Here is a tiny trained network, its code and every weight. The questions are about switching its units off for an input and a class, where a switched-off unit gives its printed mean instead of its output.

import numpy as np


def w(rows, s, z=0):
    codes = np.array(rows[::2]) - 128.0
    scale = np.full(codes.shape[1], s)
    scale[-1] = z or s
    return codes * scale


def f(y):
    return np.maximum(y, 0)


def log_softmax(a):
    a = a - a.max(-1, keepdims=True)
    return a - np.log(np.exp(a).sum(-1, keepdims=True))


def net(x, mask):
    res = np.array(x, float).reshape(1, 8) / 4 @ E
    y = f(res @ A[0][:, :-1].T + A[0][:, -1])
    res = res + np.where(mask, y, B[0][:, -1]) @ B[0][:, :-1]
    return log_softmax(res[-1] @ U[:, :-1].T + U[:, -1])


A, B = {}, {}
E = w([
[109,84,150,202,120,179,121],'x0',
[58,42,177,88,121,138,192],'x1',
[183,105,98,177,28,82,148],'x2',
[95,132,107,136,137,221,102],'x3',
[114,126,234,139,148,158,149],'x4',
[100,87,90,156,219,140,185],'x5',
[2,210,90,79,220,164,114],'x6',
[162,166,115,84,123,170,124],'x7',
],0.0092)
A[0] = w([
[129,127,111,110,144,105,88,165],'neuron 0',
[179,142,109,120,110,51,175,158],'neuron 1',
[137,126,149,123,126,137,116,2],'neuron 2',
[145,134,119,175,122,154,123,35],'neuron 3',
[107,145,133,135,96,134,144,55],'neuron 4',
[141,127,118,119,127,116,150,65],'neuron 5',
[89,60,112,149,167,122,157,66],'neuron 6',
[106,144,75,125,145,153,98,89],'neuron 7',
[160,106,98,241,121,165,128,138],'neuron 8',
[100,84,112,108,4,172,132,147],'neuron 9',
[111,116,113,121,141,147,152,76],'neuron 10',
[121,162,206,156,68,172,151,124],'neuron 11',
[56,206,122,168,123,138,164,57],'neuron 12',
[96,155,97,124,136,149,129,117],'neuron 13',
[155,110,101,101,105,82,152,82],'neuron 14',
[74,50,99,138,172,147,200,163],'neuron 15',
[111,159,65,109,141,168,126,148],'neuron 16',
[112,142,156,101,121,97,134,117],'neuron 17',
[79,178,56,111,160,175,105,105],'neuron 18',
[192,120,87,109,184,203,195,142],'neuron 19',
],0.024,0.0052)
B[0] = w([
[155,144,147,146,122,143,152,164],'neuron 0',
[112,128,17,142,141,168,125,254],'neuron 1',
[116,131,132,119,127,104,146,136],'neuron 2',
[163,177,108,135,142,99,130,157],'neuron 3',
[157,118,117,107,127,133,122,140],'neuron 4',
[118,110,105,130,128,126,131,144],'neuron 5',
[55,104,174,111,105,107,138,189],'neuron 6',
[88,158,127,102,98,128,130,186],'neuron 7',
[165,156,107,212,128,73,129,226],'neuron 8',
[216,76,145,161,69,89,130,233],'neuron 9',
[153,183,123,115,146,141,133,157],'neuron 10',
[105,178,181,87,189,162,129,215],'neuron 11',
[111,106,85,133,155,176,132,192],'neuron 12',
[107,139,109,113,131,143,129,181],'neuron 13',
[118,123,62,158,137,141,127,202],'neuron 14',
[87,253,164,83,115,70,112,233],'neuron 15',
[78,105,109,82,80,121,122,206],'neuron 16',
[172,178,104,113,104,173,120,169],'neuron 17',
[56,111,80,64,95,121,131,243],'neuron 18',
[202,100,116,104,120,204,131,191],'neuron 19',
],0.031,0.02)
U = w([
[48,145,113,160,152,120,151,2],'0',
[67,165,100,83,111,175,156,200],'1',
[121,140,73,155,50,114,154,214],'2',
[216,112,91,210,112,164,160,201],'3',
[85,2,136,125,177,93,120,23],'4',
[103,154,252,67,129,130,151,78],'5',
[200,23,128,104,99,233,168,126],'6',
],0.0075,0.0046)

Each question gives the input, the list of numbers given to net, and the class t.
The units are the neurons (one row each of A and B). Each row of codes is followed by its name. A weight is (code - 128) times the scale printed after its matrix; where a second scale follows, it is the last column's (A, B and U).
mask holds one flag per neuron, in row order. A switched-off neuron (its flag False) gives its mean, the last column of its row in B, instead of its output. The means were averaged over made-up inputs and are rounded, as every weight is.
A unit's drop is (log p(t) with every unit on - log p(t) with that unit switched off) / (log p(t) with every unit on - log p(t) with every unit switched off).
The circuit of an input: a set's keep is (log p(t) with only the set's units on - log p(t) with every unit switched off) / (log p(t) with every unit on - log p(t) with every unit switched off). Starting from the 12 units with the biggest drops (on a tie, the unit counted first), units are removed one at a time, each time the one whose removal leaves the highest keep (on an exact tie, the one counted first), for as long as the keep stays at least 0.8.
circuit, biggest first: the units of the circuit, biggest drop first
unit that matters most: the unit with the biggest drop
k most important neurons: the k neurons with the biggest drops, biggest first
drop of u: that unit's drop, to one decimal
input [-4,-6,8,-2,0,-1,0,5], class 3: circuit, biggest first	neuron 18; neuron 15
input [2,-3,-2,3,2,-5,-4,5], class 5: circuit, biggest first	neuron 11; neuron 1
input [-6,-4,-2,-7,-6,1,-8,2], class 3: circuit, biggest first	neuron 18; neuron 15
input [-2,2,-6,1,-6,8,-2,-2], class 5: 3 most important neurons	neuron 1; neuron 15; neuron 6
input [4,0,1,7,-8,7,-2,8], class 2: 2 most important neurons	neuron 8; neuron 11
input [-6,7,-1,-3,8,7,7,-6], class 5: circuit, biggest first	neuron 15
input [-2,1,0,2,-1,2,-1,7], class 6: circuit, biggest first	neuron 15; neuron 19
input [-1,-4,5,8,-4,3,-2,1], class 3: circuit, biggest first	neuron 15; neuron 8
input [1,1,-5,0,1,5,-1,1], class 5: circuit, biggest first	neuron 1; neuron 15
input [-5,-8,-6,0,0,8,-2,1], class 6: 3 most important neurons	neuron 19; neuron 15; neuron 11
input [7,-8,1,-2,-1,-2,2,-3], class 3: drop of neuron 15	0.5
input [-8,6,5,5,4,4,0,4], class 5: drop of neuron 18	0.1
input [8,-4,5,2,7,0,-5,5], class 3: drop of neuron 8	0.1
input [0,-1,-7,-5,8,-8,-7,-8], class 5: unit that matters most	neuron 11
input [8,-4,3,3,5,-5,-1,-6], class 3: drop of neuron 8	0.3
